Below are the code and all the weights of a small trained network. Each question names an input and a class and asks about switching units off, where a switched-off unit gives its printed mean instead of its output.

import numpy as np


def w(rows, s, z=0):
    codes = np.array(rows[::2]) - 128.0
    scale = np.full(codes.shape[1], s)
    scale[-1] = z or s
    return codes * scale


def f(y):
    return y / 2 * (1 + np.tanh(0.7978845608 * (y + 0.044715 * y**3)))


def log_softmax(a):
    a = a - a.max(-1, keepdims=True)
    return a - np.log(np.exp(a).sum(-1, keepdims=True))


def net(x, mask):
    res = np.array(x, float).reshape(1, 4) / 4 @ E
    y = f(res @ A[0][:, :-1].T + A[0][:, -1])
    res = res + np.where(mask, y, B[0][:, -1]) @ B[0][:, :-1]
    return log_softmax(res[-1] @ U[:, :-1].T + U[:, -1])


A, B = {}, {}
E = w([
[120,140,138],'x0',
[60,147,2],'x1',
[218,251,117],'x2',
[65,209,208],'x3',
],0.0078)
A[0] = w([
[84,143,70,217],'n0',
[183,211,105,231],'n1',
[91,166,48,208],'n2',
[85,87,126,254],'n3',
[252,105,150,196],'n4',
[147,132,130,73],'n5',
],0.014,0.0094)
B[0] = w([
[92,41,168,219],'n0',
[225,118,149,255],'n1',
[129,1,140,226],'n2',
[161,47,187,241],'n3',
[189,95,103,227],'n4',
[83,138,144,117],'n5',
],0.014,0.011)
U = w([
[111,63,201,226],'0',
[167,168,125,246],'1',
[119,248,27,1],'2',
[93,211,48,14],'3',
[44,128,40,52],'4',
[115,240,34,4],'5',
[1,29,171,11],'6',
],0.0098,0.0081)

Each question gives the input, the list of numbers given to net, and the class t.
The units are the neurons (one row each of A and B). Each row of codes is followed by its name. A weight is (code - 128) times the scale printed after its matrix; where a second scale follows, it is the last column's (A, B and U).
mask holds one flag per neuron, in row order. A switched-off neuron (its flag False) gives its mean, the last column of its row in B, instead of its output. The means were averaged over made-up inputs and are rounded, as every weight is.
A unit's drop is (log p(t) with every unit on - log p(t) with that unit switched off) / (log p(t) with every unit on - log p(t) with every unit switched off).
The circuit of an input: a set's keep is (log p(t) with only the set's units on - log p(t) with every unit switched off) / (log p(t) with every unit on - log p(t) with every unit switched off). Starting from all 6 units, units are removed one at a time, each time the one whose removal leaves the highest keep (on an exact tie, the one counted first), for as long as the keep stays at least 0.8.
units of the circuit, in order: the units of the circuit, biggest drop first
most important unit: the unit with the biggest drop
top k neurons: the k neurons with the biggest drops, biggest first
drop of u: that unit's drop, to one decimal
input [5,3,-5,1], class 6: most important unit -> n1
input [-2,-1,1,4], class 1: units of the circuit, in order -> (n2, n0)
input [4,0,7,4], class 1: units of the circuit, in order -> (n3, n0)
input [-6,2,-1,-8], class 6: top 3 neurons -> (n1, n0, n2)
input [-6,5,-8,-5], class 6: top 2 neurons -> (n1, n0)
input [-5,1,-7,3], class 6: top 3 neurons -> (n1, n4, n0)
input [-7,-4,1,-7], class 1: drop of n2 -> 0.3
input [-1,1,-6,1], class 6: drop of n1 -> 0.9
input [4,5,-1,2], class 6: drop of n1 -> 0.2
input [4,8,-3,2], class 6: drop of n1 -> 0.1
